Below are the code and all the weights of a small trained network. Each question names an input and a class and asks about switching units off, where a switched-off unit gives its printed mean instead of its output.

import numpy as np


def w(rows, s, z=0):
    codes = np.array(rows[::2]) - 128.0
    scale = np.full(codes.shape[1], s)
    scale[-1] = z or s
    return codes * scale


def norm(h):
    return h / np.sqrt((h * h).mean(-1, keepdims=True) + 1e-5)


def f(y):
    return np.maximum(y, 0)


def log_softmax(a):
    a = a - a.max(-1, keepdims=True)
    return a - np.log(np.exp(a).sum(-1, keepdims=True))


def net(x, mask):
    res = np.array(x, float).reshape(1, 8) / 4 @ E
    u = 0
    for l in range(3):
        y = f(norm(res) @ A[l][:, :-1].T + A[l][:, -1])
        res = res + np.where(mask[u : u + 8], y, B[l][:, -1]) @ B[l][:, :-1]
        u += 8
    return log_softmax(norm(res)[-1] @ U[:, :-1].T + U[:, -1])


A, B = {}, {}
E = w([
[102,72,47],'x0',
[214,77,159],'x1',
[175,81,69],'x2',
[194,40,132],'x3',
[71,95,143],'x4',
[194,252,225],'x5',
[82,152,142],'x6',
[95,165,172],'x7',
],0.0029)
A[0] = w([
[208,145,202,66],'L0N1',
[174,54,138,67],'L0N2',
[96,164,164,121],'L0N3',
[124,191,126,17],'L0N4',
[124,189,60,250],'L0N5',
[59,121,164,73],'L0N6',
[129,29,73,42],'L0N7',
[1,100,210,172],'L0N8',
],0.006,0.0011)
B[0] = w([
[114,100,120,252],'L0N1',
[95,121,191,220],'L0N2',
[31,156,155,193],'L0N3',
[2,133,154,179],'L0N4',
[165,120,158,226],'L0N5',
[154,73,10,180],'L0N6',
[93,204,137,253],'L0N7',
[162,101,73,249],'L0N8',
],0.0042,0.0025)
A[1] = w([
[56,103,116,75],'L1N1',
[244,190,61,105],'L1N2',
[1,19,109,203],'L1N3',
[167,82,95,108],'L1N4',
[19,151,117,249],'L1N5',
[131,107,126,130],'L1N6',
[171,171,120,160],'L1N7',
[89,87,66,154],'L1N8',
],0.0059,0.002)
B[1] = w([
[118,133,25,167],'L1N1',
[218,3,85,175],'L1N2',
[143,170,148,252],'L1N3',
[78,160,189,164],'L1N4',
[215,152,146,235],'L1N5',
[150,235,153,141],'L1N6',
[199,159,27,161],'L1N7',
[154,177,87,198],'L1N8',
],0.0044,0.0047)
A[2] = w([
[78,232,127,176],'L2N1',
[101,70,125,251],'L2N2',
[225,141,116,167],'L2N3',
[41,87,56,174],'L2N4',
[157,135,111,44],'L2N5',
[39,144,137,255],'L2N6',
[91,72,109,170],'L2N7',
[254,127,154,171],'L2N8',
],0.0073,0.0014)
B[2] = w([
[184,125,218,225],'L2N1',
[119,153,177,150],'L2N2',
[57,98,105,236],'L2N3',
[120,244,85,171],'L2N4',
[108,103,110,148],'L2N5',
[234,116,164,154],'L2N6',
[101,198,175,143],'L2N7',
[2,122,90,254],'L2N8',
],0.0053,0.0051)
U = w([
[89,100,187,108],'0',
[96,98,204,123],'1',
[168,251,66,174],'2',
[204,209,225,196],'3',
[151,107,89,104],'4',
[130,88,107,141],'5',
[159,104,139,68],'6',
[201,107,161,1],'7',
],0.012,0.0076)

Each question gives the input, the list of numbers given to net, and the class t.
The units are the neurons (one row each of A and B). Each row of codes is followed by its name. A weight is (code - 128) times the scale printed after its matrix; where a second scale follows, it is the last column's (A, B and U).
mask holds one flag per neuron, layer by layer. A switched-off neuron (its flag False) gives its mean, the last column of its row in B, instead of its output. The means were averaged over made-up inputs and are rounded, as every weight is.
A unit's drop is (log p(t) with every unit on - log p(t) with that unit switched off) / (log p(t) with every unit on - log p(t) with every unit switched off).
The circuit of an input: a set's keep is (log p(t) with only the set's units on - log p(t) with every unit switched off) / (log p(t) with every unit on - log p(t) with every unit switched off). Starting from the 12 units with the biggest drops (on a tie, the unit counted first), units are removed one at a time, each time the one whose removal leaves the highest keep (on an exact tie, the one counted first), for as long as the keep stays at least 0.8.
circuit, biggest first: the units of the circuit, biggest drop first
unit that matters most: the unit with the biggest drop
k most important neurons: the k neurons with the biggest drops, biggest first
top k neurons in layer l: the k neurons of layer l with the biggest drops, biggest first
drop of u: that unit's drop, to one decimal
input [7,3,1,6,1,6,-7,-2], class 0: circuit, biggest first => L2N8; L0N2; L1N4
input [-7,6,-5,4,-1,5,8,-2], class 1: top neuron in layer 2 => L2N8
input [-4,-6,1,-7,4,-2,4,8], class 3: circuit, biggest first => L2N1; L2N6
input [6,4,-1,-8,-1,2,5,-1], class 3: circuit, biggest first => L2N1; L2N8
input [5,6,-1,5,-2,-4,3,-4], class 0: top 2 neurons in layer 2 => L2N2; L2N7
input [6,8,1,7,2,6,-5,-8], class 0: 2 most important neurons => L2N8; L0N2
input [0,-1,8,-8,-5,3,2,-3], class 4: top 2 neurons in layer 0 => L0N7; L0N5
input [8,6,4,5,-7,-3,7,3], class 0: top 3 neurons in layer 1 => L1N1; L1N4; L1N7
input [1,8,1,-8,0,-2,-5,-1], class 5: top 2 neurons in layer 1 => L1N2; L1N7
input [0,4,8,3,-1,-7,3,7], class 2: top 2 neurons in layer 1 => L1N5; L1N2
input [2,-2,4,4,1,7,-4,-4], class 4: top 2 neurons in layer 1 => L1N2; L1N7
input [-2,6,8,-5,-6,0,-1,-7], class 5: drop of L1N2 => 0.1
input [5,5,-1,-6,-3,8,-7,-6], class 4: drop of L1N2 => 0.2
input [7,-7,4,1,8,-5,-6,-5], class 2: unit that matters most => L2N4
input [-7,-8,1,-6,-5,-4,5,8], class 3: drop of L2N1 => 0.4
